Here is a tiny trained network, its code and every weight. The questions are about switching its units off for an input and a class, where a switched-off unit gives its printed mean instead of its output.

import numpy as np


def w(rows, s, z=0):
    codes = np.array(rows[::2]) - 128.0
    scale = np.full(codes.shape[1], s)
    scale[-1] = z or s
    return codes * scale


def f(y):
    return y / 2 * (1 + np.tanh(0.7978845608 * (y + 0.044715 * y**3)))


def log_softmax(a):
    a = a - a.max(-1, keepdims=True)
    return a - np.log(np.exp(a).sum(-1, keepdims=True))


def net(x, mask):
    res = np.array(x, float).reshape(1, 7) / 4 @ E
    y = f(res @ A[0][:, :-1].T + A[0][:, -1])
    res = res + np.where(mask, y, B[0][:, -1]) @ B[0][:, :-1]
    return log_softmax(res[-1] @ U[:, :-1].T + U[:, -1])


A, B = {}, {}
E = w([
[131,138,63,190,192,195,74],'x0',
[180,241,105,70,18,195,147],'x1',
[157,102,193,239,119,195,107],'x2',
[150,54,51,66,164,225,170],'x3',
[52,3,165,60,63,184,46],'x4',
[214,140,18,136,45,96,78],'x5',
[21,194,161,57,107,136,56],'x6',
],0.005)
A[0] = w([
[45,145,159,95,137,89,81,182],'N0',
[168,174,152,154,139,49,202,176],'N1',
[115,99,111,57,88,158,146,187],'N2',
[12,142,183,102,151,89,74,207],'N3',
[176,203,101,139,50,142,103,176],'N4',
[162,187,100,117,44,147,103,188],'N5',
[161,163,148,159,160,62,207,171],'N6',
[39,144,163,98,140,87,78,186],'N7',
[158,152,56,142,213,160,163,153],'N8',
[22,148,164,80,135,81,71,190],'N9',
[173,180,148,151,126,51,199,189],'N10',
[177,166,104,159,186,78,214,200],'N11',
[98,93,191,173,156,189,125,173],'N12',
[177,205,88,127,36,153,95,181],'N13',
[154,147,52,140,212,171,154,143],'N14',
[39,147,163,100,141,80,74,183],'N15',
[88,86,113,1,75,163,149,218],'N16',
[80,98,203,167,158,184,122,183],'N17',
[162,108,46,160,206,175,138,155],'N18',
[170,200,106,137,52,142,102,173],'N19',
[157,48,113,174,121,94,80,169],'N20',
[178,32,101,199,126,74,77,159],'N21',
[71,88,229,185,171,217,124,171],'N22',
[18,116,217,139,161,153,103,252],'N23',
[80,94,119,20,88,154,137,227],'N24',
[185,214,105,147,53,134,113,198],'N25',
[168,205,106,134,40,146,95,175],'N26',
[144,56,140,183,145,144,105,195],'N27',
[153,140,45,136,208,176,145,148],'N28',
[175,168,135,154,145,61,197,183],'N29',
[172,177,150,153,130,48,201,183],'N30',
[39,144,161,89,136,90,80,190],'N31',
[165,163,137,152,151,70,192,173],'N32',
[179,73,84,189,156,107,116,197],'N33',
[124,100,100,34,68,165,156,203],'N34',
[76,95,212,173,160,199,124,178],'N35',
[34,149,165,100,142,78,72,182],'N36',
],0.0066,0.0024)
B[0] = w([
[46,165,90,122,67,81,154,196],'N0',
[184,157,183,136,146,71,179,217],'N1',
[159,70,122,70,79,170,172,183],'N2',
[2,167,99,143,80,89,168,233],'N3',
[180,200,162,124,86,158,63,212],'N4',
[163,179,161,108,73,180,74,206],'N5',
[179,146,163,147,171,77,194,209],'N6',
[36,162,97,127,73,81,152,203],'N7',
[162,179,60,145,208,159,139,200],'N8',
[31,173,74,114,50,77,169,221],'N9',
[199,170,197,131,138,73,170,222],'N10',
[201,163,127,141,185,93,180,237],'N11',
[65,90,179,176,168,177,126,192],'N12',
[185,204,161,111,74,188,56,226],'N13',
[152,173,56,138,196,170,130,195],'N14',
[44,168,96,130,73,72,151,204],'N15',
[148,55,108,38,44,166,197,238],'N16',
[49,106,174,176,157,170,136,202],'N17',
[146,127,54,147,187,155,99,213],'N18',
[167,208,171,124,77,158,62,205],'N19',
[123,54,115,171,105,67,73,210],'N20',
[156,36,105,205,117,39,54,242],'N21',
[28,99,193,191,173,203,137,232],'N22',
[5,132,149,162,124,146,151,253],'N23',
[130,71,103,59,46,155,198,225],'N24',
[179,195,158,129,101,138,85,229],'N25',
[150,193,162,120,76,158,72,214],'N26',
[108,69,132,179,143,128,79,207],'N27',
[150,156,57,128,182,173,122,197],'N28',
[208,156,161,140,152,83,168,214],'N29',
[198,161,194,134,141,72,174,221],'N30',
[41,162,91,117,65,86,158,204],'N31',
[189,153,155,141,155,87,173,199],'N32',
[167,92,97,181,154,95,88,230],'N33',
[185,69,126,50,71,186,165,210],'N34',
[38,100,186,182,166,188,139,212],'N35',
[44,172,94,131,79,74,148,208],'N36',
],0.0065,0.0042)
U = w([
[174,201,171,123,76,171,2,160],'0',
[192,155,189,146,170,48,205,117],'1',
[159,153,3,141,213,175,125,73],'2',
[46,171,76,118,77,63,153,70],'3',
[160,57,112,29,78,183,181,254],'4',
[73,85,217,186,173,203,130,88],'5',
[148,24,84,179,132,63,25,130],'6',
],0.0068,0.00064)

Each question gives the input, the list of numbers given to net, and the class t.
The units are the neurons (one row each of A and B). Each row of codes is followed by its name. A weight is (code - 128) times the scale printed after its matrix; where a second scale follows, it is the last column's (A, B and U).
mask holds one flag per neuron, in row order. A switched-off neuron (its flag False) gives its mean, the last column of its row in B, instead of its output. The means were averaged over made-up inputs and are rounded, as every weight is.
A unit's drop is (log p(t) with every unit on - log p(t) with that unit switched off) / (log p(t) with every unit on - log p(t) with every unit switched off).
The circuit of an input: a set's keep is (log p(t) with only the set's units on - log p(t) with every unit switched off) / (log p(t) with every unit on - log p(t) with every unit switched off). Starting from the 12 units with the biggest drops (on a tie, the unit counted first), units are removed one at a time, each time the one whose removal leaves the highest keep (on an exact tie, the one counted first), for as long as the keep stays at least 0.8.
circuit, biggest first: the units of the circuit, biggest drop first
k most important neurons: the k neurons with the biggest drops, biggest first
drop of u: that unit's drop, to one decimal
input [-2,-8,0,7,-1,-3,-7], class 6: circuit, biggest first => N21, N33
input [4,0,-5,-1,7,1,-1], class 4: circuit, biggest first => N16, N24
input [-7,0,-2,-8,-7,8,6], class 0: circuit, biggest first => N13
input [-3,7,5,-4,0,0,-8], class 0: circuit, biggest first => N13, N4
input [5,-4,0,-4,0,0,-7], class 6: circuit, biggest first => N21, N33
input [-8,5,-4,-7,8,2,-6], class 4: circuit, biggest first => N16, N34
input [-3,8,6,-6,-2,-6,7], class 3: 2 most important neurons => N3, N9
input [0,-2,6,-2,5,3,1], class 5: 2 most important neurons => N22, N35
input [4,0,5,-2,6,-2,5], class 3: 2 most important neurons => N9, N3
input [-3,-4,6,4,7,-6,8], class 3: 2 most important neurons => N9, N3
input [1,-2,-6,-4,5,5,-4], class 6: 2 most important neurons => N21, N20
input [0,-6,-7,6,-5,-1,-7], class 2: drop of N8 => 0.5
input [3,5,3,2,-5,-5,0], class 2: drop of N28 => 0.2
input [-8,7,5,7,-3,0,-5], class 0: drop of N25 => 0.2
input [6,1,-4,1,-5,0,6], class 2: drop of N14 => 0.2
